Below is a small trained network, with its code and all its weights. Each question gives an input and a target symbol and asks what happens when units are switched off, that is, made to give their printed mean instead of their output.

import numpy as np


def w(rows, s, z=0):
    codes = np.array(rows[::2]) - 128.0
    scale = np.full(codes.shape[1], s)
    scale[-1] = z or s
    return codes * scale


def f(y):
    return y / 2 * (1 + np.tanh(0.7978845608 * (y + 0.044715 * y**3)))


def softmax(a):
    e = np.exp(a - a.max(-1, keepdims=True))
    return e / e.sum(-1, keepdims=True)


def log_softmax(a):
    a = a - a.max(-1, keepdims=True)
    return a - np.log(np.exp(a).sum(-1, keepdims=True))


def net(x, mask):
    ids = ['ΓΛαβδμξτφψω'.index(c) for c in x.split()]
    T = len(ids)
    res = E[ids] + P[:T]
    r = res
    for j in range(3):
        rows = slice(2 * j, 2 * j + 2)
        q, k, v = (r @ M[0][rows].T for M in (Q, K, V))
        z = softmax(np.where(np.tri(T) > 0, q @ k.T / 2**0.5, -1e9)) @ v
        o = O[0][rows]
        res = res + np.where(mask[j], z, o[:, -1]) @ o[:, :-1]
    y = f(res @ A[0][:, :-1].T + A[0][:, -1])
    res = res + np.where(mask[3:11], y, B[0][:, -1]) @ B[0][:, :-1]
    return log_softmax(res[-1] @ U[:, :-1].T + U[:, -1])


Q, K, V, O, A, B = {}, {}, {}, {}, {}, {}
E = w([
[97,103,176],'Γ',
[93,102,161],'Λ',
[96,115,159],'α',
[132,186,55],'β',
[151,31,197],'δ',
[100,100,137],'μ',
[99,102,136],'ξ',
[108,79,137],'τ',
[110,5,136],'φ',
[134,123,25],'ψ',
[125,197,208],'ω',
],0.02)
P = w([
[189,132,120],'0',
[84,124,138],'1',
[245,84,109],'2',
[96,138,155],'3',
[251,112,112],'4',
[107,108,153],'5',
],0.011)
Q[0] = w([
[160,90,3],'h0',
[17,145,24],'h0',
[66,213,248],'h1',
[131,225,220],'h1',
[115,115,233],'h2',
[214,36,42],'h2',
],0.0068)
K[0] = w([
[131,142,192],'h0',
[80,95,55],'h0',
[122,189,226],'h1',
[189,245,73],'h1',
[114,143,210],'h2',
[158,56,57],'h2',
],0.011)
V[0] = w([
[152,180,157],'h0',
[58,94,108],'h0',
[92,161,210],'h1',
[8,50,203],'h1',
[139,60,18],'h2',
[142,65,75],'h2',
],0.011)
O[0] = w([
[134,14,2,78],'h0',
[129,142,231,142],'h0',
[102,19,124,58],'h1',
[99,120,175,180],'h1',
[158,245,133,253],'h2',
[107,183,189,216],'h2',
],0.0063,0.0049)
A[0] = w([
[77,185,86,240],'n0',
[70,104,152,136],'n1',
[80,125,85,125],'n2',
[52,163,105,203],'n3',
[8,64,174,136],'n4',
[250,180,164,215],'n5',
[157,93,178,255],'n6',
[164,148,181,52],'n7',
],0.013,0.0038)
B[0] = w([
[164,75,203,192],'n0',
[106,170,100,167],'n1',
[198,207,165,128],'n2',
[237,67,155,158],'n3',
[221,134,149,222],'n4',
[51,107,105,251],'n5',
[91,161,100,188],'n6',
[163,254,121,150],'n7',
],0.0087,0.014)
U = w([
[231,75,255,142],'Γ',
[206,128,188,141],'Λ',
[177,134,158,73],'α',
[220,189,16,46],'β',
[110,116,163,65],'δ',
[96,121,129,149],'μ',
[81,100,155,126],'ξ',
[24,110,140,252],'τ',
[32,190,194,38],'φ',
[119,224,65,126],'ψ',
[100,43,49,245],'ω',
],0.0086,0.0046)

Each question gives the input, a string of symbols that net reads in full, and the target symbol t.
The units are the heads (2 rows each of Q, K, V and O) and the neurons (one row each of A and B). Each row of codes is followed by its name. A weight is (code - 128) times the scale printed after its matrix; where a second scale follows, it is the last column's (O, A, B and U).
mask holds one flag per unit, heads first, then neurons. A switched-off unit (its flag False) gives its mean, the last column of its rows in O or B, instead of its output. The means were averaged over made-up inputs and are rounded, as every weight is.
A unit's drop is (log p(t) with every unit on - log p(t) with that unit switched off) / (log p(t) with every unit on - log p(t) with every unit switched off).
The circuit of an input: a set's keep is (log p(t) with only the set's units on - log p(t) with every unit switched off) / (log p(t) with every unit on - log p(t) with every unit switched off). Starting from all 11 units, units are removed one at a time, each time the one whose removal leaves the highest keep (on an exact tie, the one counted first), for as long as the keep stays at least 0.8.
circuit, biggest first: the units of the circuit, biggest drop first
unit that matters most: the unit with the biggest drop
k most important neurons: the k neurons with the biggest drops, biggest first
which heads matter: for each layer, one digit per head in row order, 1 if its drop is at least 0.15 and else 0, layers parted by /
drop when u is switched off: that unit's drop, to one decimal
input Λ ω τ ω ξ, target ω: circuit, biggest first => [h0 n4]
input ω μ τ, target ω: circuit, biggest first => [h0]
input φ τ Λ ξ, target Γ: circuit, biggest first => [n4 n5 h1]
input Λ ω δ, target ω: circuit, biggest first => [h0 n4]
input τ τ β Λ ψ, target ψ: circuit, biggest first => [h2 n5]
input ψ Γ τ, target ψ: 2 most important neurons => [n7 n0]
input β β ψ, target ψ: circuit, biggest first => [n5 h2]
input φ φ β, target φ: which heads matter => 100
input Γ ω Γ, target ω: circuit, biggest first => [h0 h2]
input τ β τ δ φ, target φ: which heads matter => 001
input φ β φ Λ, target Γ: 3 most important neurons => [n4 n5 n3]
input ω μ ω φ ψ β, target Γ: 3 most important neurons => [n0 n3 n6]
input Λ ξ φ Γ Λ, target φ: 3 most important neurons => [n4 n3 n7]
input Λ ξ ψ α φ, target ψ: unit that matters most => h2
input β α φ τ ω μ, target Γ: 3 most important neurons => [n4 n5 n7]
input μ ψ ω β μ, target ω: 2 most important neurons => [n4 n7]
input β β ψ Λ β, target ψ: 3 most important neurons => [n5 n7 n4]
input ω ξ μ, target ω: 3 most important neurons => [n4 n7 n0]
input ξ τ ψ τ β, target ψ: drop when h1 is switched off => 0.3
input φ ψ ω, target ω: drop when n5 is switched off => 0.0
input ω β ξ, target ω: circuit, biggest first => [h0]
input ψ δ β τ, target Γ: drop when n0 is switched off => -0.2
